Below are the code and all the weights of a small trained network. Each question names an input and a target symbol and asks about switching units off, where a switched-off unit gives its printed mean instead of its output.

import numpy as np


def w(rows, s, z=0):
    codes = np.array(rows[::2]) - 128.0
    scale = np.full(codes.shape[1], s)
    scale[-1] = z or s
    return codes * scale


def norm(h):
    return h / np.sqrt((h * h).mean(-1, keepdims=True) + 1e-5)


def f(y):
    return np.maximum(y, 0)


def softmax(a):
    e = np.exp(a - a.max(-1, keepdims=True))
    return e / e.sum(-1, keepdims=True)


def log_softmax(a):
    a = a - a.max(-1, keepdims=True)
    return a - np.log(np.exp(a).sum(-1, keepdims=True))


def net(x, mask):
    ids = ['αβδηλξψ'.index(c) for c in x.split()]
    T = len(ids)
    res = E[ids] + P[:T]
    r = norm(res)
    for j in range(2):
        rows = slice(2 * j, 2 * j + 2)
        q, k, v = (r @ M[0][rows].T for M in (Q, K, V))
        z = softmax(np.where(np.tri(T) > 0, q @ k.T / 2**0.5, -1e9)) @ v
        o = O[0][rows]
        res = res + np.where(mask[j], z, o[:, -1]) @ o[:, :-1]
    y = f(norm(res) @ A[0][:, :-1].T + A[0][:, -1])
    res = res + np.where(mask[2:26], y, B[0][:, -1]) @ B[0][:, :-1]
    return log_softmax(norm(res)[-1] @ U[:, :-1].T + U[:, -1])


Q, K, V, O, A, B = {}, {}, {}, {}, {}, {}
E = w([
[99,133,191,109],'α',
[95,101,118,114],'β',
[102,148,54,139],'δ',
[196,102,164,253],'η',
[146,130,81,125],'λ',
[162,157,162,151],'ξ',
[60,128,171,119],'ψ',
],0.022)
P = w([
[165,108,146,109],'0',
[79,134,133,64],'1',
[109,109,110,111],'2',
[117,136,137,87],'3',
[48,110,128,83],'4',
[146,114,109,92],'5',
[42,113,122,129],'6',
[178,125,120,39],'7',
[2,124,104,139],'8',
[183,129,106,50],'9',
[97,135,86,101],'10',
],0.0082)
Q[0] = w([
[100,1,147,23],'H0',
[94,156,201,134],'H0',
[234,175,144,2],'H1',
[171,93,126,129],'H1',
],0.01)
K[0] = w([
[209,254,152,171],'H0',
[120,187,101,181],'H0',
[57,134,120,226],'H1',
[55,198,161,133],'H1',
],0.009)
V[0] = w([
[147,250,80,207],'H0',
[139,51,193,132],'H0',
[88,87,70,52],'H1',
[190,184,170,1],'H1',
],0.0089)
O[0] = w([
[138,153,60,180,95],'H0',
[105,180,170,49,126],'H0',
[129,53,136,94,2],'H1',
[250,122,117,102,211],'H1',
],0.015,0.002)
A[0] = w([
[58,203,230,131,161],'N0',
[126,140,173,77,150],'N1',
[60,103,224,180,139],'N2',
[78,43,178,144,166],'N3',
[101,224,127,117,34],'N4',
[159,103,172,113,91],'N5',
[87,102,120,182,191],'N6',
[136,89,59,54,163],'N7',
[133,108,211,170,155],'N8',
[201,127,102,178,150],'N9',
[104,145,188,132,73],'N10',
[140,157,205,2,124],'N11',
[130,112,68,85,251],'N12',
[12,148,216,82,201],'N13',
[98,80,161,144,65],'N14',
[175,120,113,88,162],'N15',
[35,90,139,114,195],'N16',
[139,180,105,44,134],'N17',
[92,112,175,136,206],'N18',
[134,13,133,234,116],'N19',
[108,112,196,102,96],'N20',
[139,194,161,112,69],'N21',
[112,138,195,80,102],'N22',
[105,89,220,124,115],'N23',
],0.0092,0.0025)
B[0] = w([
[78,181,17,87,247],'N0',
[119,184,117,124,185],'N1',
[146,122,127,108,199],'N2',
[125,90,45,113,173],'N3',
[202,137,149,182,182],'N4',
[103,166,192,167,160],'N5',
[149,145,104,35,173],'N6',
[126,213,95,113,186],'N7',
[114,100,105,138,193],'N8',
[119,96,151,115,195],'N9',
[101,133,142,119,169],'N10',
[124,166,84,81,234],'N11',
[52,246,159,34,190],'N12',
[125,189,101,90,254],'N13',
[217,99,171,82,143],'N14',
[108,148,186,144,161],'N15',
[155,127,107,47,191],'N16',
[97,182,142,193,190],'N17',
[90,161,64,118,179],'N18',
[100,2,141,139,187],'N19',
[96,83,120,142,177],'N20',
[133,143,5,106,178],'N21',
[117,167,110,73,189],'N22',
[86,146,138,76,189],'N23',
],0.006,0.0064)
U = w([
[236,215,57,193,143],'α',
[85,145,169,114,198],'β',
[222,99,37,88,43],'δ',
[93,178,177,163,113],'η',
[58,99,63,198,184],'λ',
[2,216,183,241,250],'ξ',
[24,164,200,163,26],'ψ',
],0.0075,0.0021)

Each question gives the input, a string of symbols that net reads in full, and the target symbol t.
The units are the heads (2 rows each of Q, K, V and O) and the neurons (one row each of A and B). Each row of codes is followed by its name. A weight is (code - 128) times the scale printed after its matrix; where a second scale follows, it is the last column's (O, A, B and U).
mask holds one flag per unit, heads first, then neurons. A switched-off unit (its flag False) gives its mean, the last column of its rows in O or B, instead of its output. The means were averaged over made-up inputs and are rounded, as every weight is.
A unit's drop is (log p(t) with every unit on - log p(t) with that unit switched off) / (log p(t) with every unit on - log p(t) with every unit switched off).
The circuit of an input: a set's keep is (log p(t) with only the set's units on - log p(t) with every unit switched off) / (log p(t) with every unit on - log p(t) with every unit switched off). Starting from the 12 units with the biggest drops (on a tie, the unit counted first), units are removed one at a time, each time the one whose removal leaves the highest keep (on an exact tie, the one counted first), for as long as the keep stays at least 0.8.
circuit, biggest first: the units of the circuit, biggest drop first
most important unit: the unit with the biggest drop
k most important neurons: the k neurons with the biggest drops, biggest first
heads that matter: for each layer, one digit per head in row order, 1 if its drop is at least 0.15 and else 0, layers parted by /
drop when u is switched off: that unit's drop, to one decimal
input ψ δ δ δ ψ, target λ: most important unit : H0
input η λ δ δ δ ξ, target λ: circuit, biggest first : (H0; H1)
input δ ξ α ξ λ η η ξ δ, target α: heads that matter : 01
input δ ξ δ λ ψ, target δ: circuit, biggest first : (H1; H0; N16; N3)
input η ψ ξ η ξ δ λ ξ δ, target α: circuit, biggest first : (H1; H0)
input δ ψ ξ δ δ ξ ξ δ η ξ, target ξ: heads that matter : 11
input δ δ α, target λ: heads that matter : 10
input η η λ, target ξ: heads that matter : 01
input ξ ξ ξ ξ ξ, target α: heads that matter : 00
input ψ ξ ψ, target α: heads that matter : 11
input β δ ξ η, target β: heads that matter : 10
input δ δ η, target λ: heads that matter : 01
input δ δ δ λ, target λ: heads that matter : 11
input ξ ξ ξ ξ ξ ξ ξ ξ ξ, target α: heads that matter : 01
input λ λ δ λ, target λ: most important neuron : (N19)
input ξ β ξ δ η η η λ, target ξ: drop when N19 is switched off : 0.0
input δ η ξ δ δ δ η ψ δ ξ, target λ: drop when H0 is switched off : 0.5
input ψ δ η ξ η ξ δ η α ξ ψ, target α: drop when H0 is switched off : 0.1
input α ξ ψ ξ δ δ ξ ξ λ ξ α, target α: drop when H0 is switched off : 0.5
